Below are the code and all the weights of a small trained network. Each question names an input and a class and asks about switching units off, where a switched-off unit gives its printed mean instead of its output.

import numpy as np


def w(rows, s, z=0):
    codes = np.array(rows[::2]) - 128.0
    scale = np.full(codes.shape[1], s)
    scale[-1] = z or s
    return codes * scale


def norm(h):
    return h / np.sqrt((h * h).mean(-1, keepdims=True) + 1e-5)


def f(y):
    return y / 2 * (1 + np.tanh(0.7978845608 * (y + 0.044715 * y**3)))


def log_softmax(a):
    a = a - a.max(-1, keepdims=True)
    return a - np.log(np.exp(a).sum(-1, keepdims=True))


def net(x, mask):
    res = np.array(x, float).reshape(1, 4) / 4 @ E
    u = 0
    for l in range(2):
        y = f(norm(res) @ A[l][:, :-1].T + A[l][:, -1])
        res = res + np.where(mask[u : u + 6], y, B[l][:, -1]) @ B[l][:, :-1]
        u += 6
    return log_softmax(norm(res)[-1] @ U[:, :-1].T + U[:, -1])


A, B = {}, {}
E = w([
[129,128,128,131],'x0',
[108,211,114,175],'x1',
[133,102,185,167],'x2',
[254,131,109,174],'x3',
],0.0084)
A[0] = w([
[143,119,210,183,90],'L0N1',
[76,136,113,99,254],'L0N2',
[195,135,131,153,152],'L0N3',
[149,206,31,39,158],'L0N4',
[131,135,246,169,66],'L0N5',
[171,45,227,50,23],'L0N6',
],0.011,0.0019)
B[0] = w([
[182,98,200,93,200],'L0N1',
[185,143,153,164,198],'L0N2',
[73,59,94,188,238],'L0N3',
[188,108,254,93,253],'L0N4',
[211,209,194,29,199],'L0N5',
[80,181,52,83,243],'L0N6',
],0.0089,0.0045)
A[1] = w([
[3,85,125,121,2],'L1N1',
[68,127,210,106,52],'L1N2',
[55,145,186,94,55],'L1N3',
[28,139,184,131,76],'L1N4',
[118,237,221,225,153],'L1N5',
[19,123,203,132,116],'L1N6',
],0.008,0.0045)
B[1] = w([
[143,102,56,162,130],'L1N1',
[166,120,124,158,146],'L1N2',
[244,192,111,168,147],'L1N3',
[157,173,95,197,146],'L1N4',
[66,59,84,55,255],'L1N5',
[216,34,113,165,161],'L1N6',
],0.011,0.0061)
U = w([
[205,143,243,60,167],'0',
[211,71,65,221,159],'1',
[129,91,140,73,233],'2',
[56,96,72,34,152],'3',
[73,163,164,114,116],'4',
[67,203,134,157,1],'5',
[59,244,140,193,42],'6',
],0.011,0.007)

Each question gives the input, the list of numbers given to net, and the class t.
The units are the neurons (one row each of A and B). Each row of codes is followed by its name. A weight is (code - 128) times the scale printed after its matrix; where a second scale follows, it is the last column's (A, B and U).
mask holds one flag per neuron, layer by layer. A switched-off neuron (its flag False) gives its mean, the last column of its row in B, instead of its output. The means were averaged over made-up inputs and are rounded, as every weight is.
A unit's drop is (log p(t) with every unit on - log p(t) with that unit switched off) / (log p(t) with every unit on - log p(t) with every unit switched off).
The circuit of an input: a set's keep is (log p(t) with only the set's units on - log p(t) with every unit switched off) / (log p(t) with every unit on - log p(t) with every unit switched off). Starting from all 12 units, units are removed one at a time, each time the one whose removal leaves the highest keep (on an exact tie, the one counted first), for as long as the keep stays at least 0.8.
circuit, biggest first: the units of the circuit, biggest drop first
k most important neurons: the k neurons with the biggest drops, biggest first
top k neurons in layer l: the k neurons of layer l with the biggest drops, biggest first
drop when u is switched off: that unit's drop, to one decimal
input [-4,7,8,-8], class 0: circuit, biggest first	[L0N5 L1N6]
input [-3,-8,7,4], class 3: 3 most important neurons	[L0N6 L0N4 L0N2]
input [-5,-6,3,-1], class 3: most important neuron	[L0N6]
input [-8,7,7,-8], class 1: circuit, biggest first	[L1N6 L1N4]
input [6,7,2,-4], class 3: 4 most important neurons	[L1N5 L0N3 L0N4 L0N2]
input [6,7,-8,-6], class 0: 3 most important neurons	[L0N4 L0N3 L1N3]
input [2,-7,-8,-5], class 0: 3 most important neurons	[L0N4 L1N5 L0N3]
input [-5,6,-4,3], class 3: 3 most important neurons	[L1N5 L0N5 L0N1]
input [-2,6,-2,-6], class 1: circuit, biggest first	[L1N6 L1N3]
input [4,8,1,5], class 3: circuit, biggest first	[L1N5 L1N6]
input [0,-1,4,-4], class 0: 2 most important neurons	[L0N5 L0N3]
input [5,-2,-7,-8], class 1: top 2 neurons in layer 0	[L0N5 L0N1]
input [7,4,-8,-5], class 0: 2 most important neurons	[L0N4 L0N3]
input [-2,6,8,-4], class 0: circuit, biggest first	[L0N5]
input [-5,-6,0,-6], class 1: top 2 neurons in layer 0	[L0N5 L0N2]
input [-2,5,-1,-6], class 1: top 3 neurons in layer 1	[L1N6 L1N4 L1N3]
input [6,2,-8,0], class 0: drop when L0N4 is switched off	0.7
input [-4,8,1,4], class 3: drop when L1N5 is switched off	0.6
input [-2,3,-5,-4], class 0: drop when L0N3 is switched off	0.2
input [3,6,0,4], class 3: circuit, biggest first	[L1N5]
